Here is a tiny trained network, its code and every weight. The questions are about switching its units off for an input and a class, where a switched-off unit gives its printed mean instead of its output.

import numpy as np


def w(rows, s, z=0):
    codes = np.array(rows[::2]) - 128.0
    scale = np.full(codes.shape[1], s)
    scale[-1] = z or s
    return codes * scale


def f(y):
    return np.maximum(y, 0)


def log_softmax(a):
    a = a - a.max(-1, keepdims=True)
    return a - np.log(np.exp(a).sum(-1, keepdims=True))


def net(x, mask):
    res = np.array(x, float).reshape(1, 4) / 4 @ E
    y = f(res @ A[0][:, :-1].T + A[0][:, -1])
    res = res + np.where(mask, y, B[0][:, -1]) @ B[0][:, :-1]
    return log_softmax(res[-1] @ U[:, :-1].T + U[:, -1])


A, B = {}, {}
E = w([
[133,70,254,225],'x0',
[124,65,101,139],'x1',
[7,94,151,125],'x2',
[139,248,162,106],'x3',
],0.0099)
A[0] = w([
[217,208,94,85,254],'n0',
[87,170,198,81,199],'n1',
[168,97,225,170,142],'n2',
[50,126,136,145,85],'n3',
[137,16,106,121,164],'n4',
[136,85,250,148,85],'n5',
[239,125,106,149,138],'n6',
],0.011,0.0029)
B[0] = w([
[111,52,32,157,251],'n0',
[167,111,87,202,190],'n1',
[197,27,128,122,206],'n2',
[69,81,118,185,172],'n3',
[192,176,85,188,200],'n4',
[183,108,94,86,205],'n5',
[18,137,248,163,196],'n6',
],0.011,0.012)
U = w([
[157,162,65,212,176],'0',
[73,115,116,218,165],'1',
[171,90,51,23,178],'2',
[161,188,77,220,156],'3',
[117,164,137,91,156],'4',
[132,225,161,2,12],'5',
[98,221,182,110,2],'6',
],0.0092,0.0067)

Each question gives the input, the list of numbers given to net, and the class t.
The units are the neurons (one row each of A and B). Each row of codes is followed by its name. A weight is (code - 128) times the scale printed after its matrix; where a second scale follows, it is the last column's (A, B and U).
mask holds one flag per neuron, in row order. A switched-off neuron (its flag False) gives its mean, the last column of its row in B, instead of its output. The means were averaged over made-up inputs and are rounded, as every weight is.
A unit's drop is (log p(t) with every unit on - log p(t) with that unit switched off) / (log p(t) with every unit on - log p(t) with every unit switched off).
The circuit of an input: a set's keep is (log p(t) with only the set's units on - log p(t) with every unit switched off) / (log p(t) with every unit on - log p(t) with every unit switched off). Starting from all 7 units, units are removed one at a time, each time the one whose removal leaves the highest keep (on an exact tie, the one counted first), for as long as the keep stays at least 0.8.
units of the circuit, in order: the units of the circuit, biggest drop first
most important unit: the unit with the biggest drop
k most important neurons: the k neurons with the biggest drops, biggest first
drop when u is switched off: that unit's drop, to one decimal
input [-6,8,3,-6], class 3: most important unit -> n4
input [6,-1,1,2], class 2: 2 most important neurons -> (n5; n2)
input [-5,-3,-5,-4], class 1: units of the circuit, in order -> (n6; n5)
input [7,0,5,4], class 2: units of the circuit, in order -> (n5; n2)
input [8,7,1,6], class 2: units of the circuit, in order -> (n5; n2)
input [6,-2,7,-7], class 0: 2 most important neurons -> (n4; n5)
input [8,-6,5,2], class 2: 4 most important neurons -> (n5; n2; n6; n4)
input [-5,-5,-8,7], class 1: 4 most important neurons -> (n6; n0; n4; n5)
input [6,3,-8,2], class 1: 2 most important neurons -> (n6; n4)
input [-5,6,2,-4], class 3: units of the circuit, in order -> (n4; n0)
input [6,-8,4,8], class 0: units of the circuit, in order -> (n1; n5)
input [0,-1,-7,-6], class 1: 3 most important neurons -> (n6; n5; n1)
input [0,-5,6,-8], class 0: 2 most important neurons -> (n4; n6)
input [6,2,3,-3], class 2: 4 most important neurons -> (n5; n2; n6; n1)
input [-5,-7,-8,2], class 1: 2 most important neurons -> (n6; n0)
input [0,4,2,-1], class 3: most important neuron -> (n6)
input [7,1,-8,2], class 1: 2 most important neurons -> (n6; n4)
input [1,8,6,-3], class 3: 3 most important neurons -> (n4; n6; n0)
input [6,8,3,-7], class 3: 2 most important neurons -> (n4; n0)
input [8,1,6,3], class 2: most important unit -> n5
input [-6,-2,6,-7], class 0: 2 most important neurons -> (n4; n6)
input [8,-3,3,7], class 2: drop when n2 is switched off -> 0.4
input [8,6,2,1], class 2: drop when n4 is switched off -> 0.0
input [8,4,-1,-3], class 2: drop when n5 is switched off -> 0.4
input [-6,5,-2,-7], class 0: drop when n4 is switched off -> 0.7
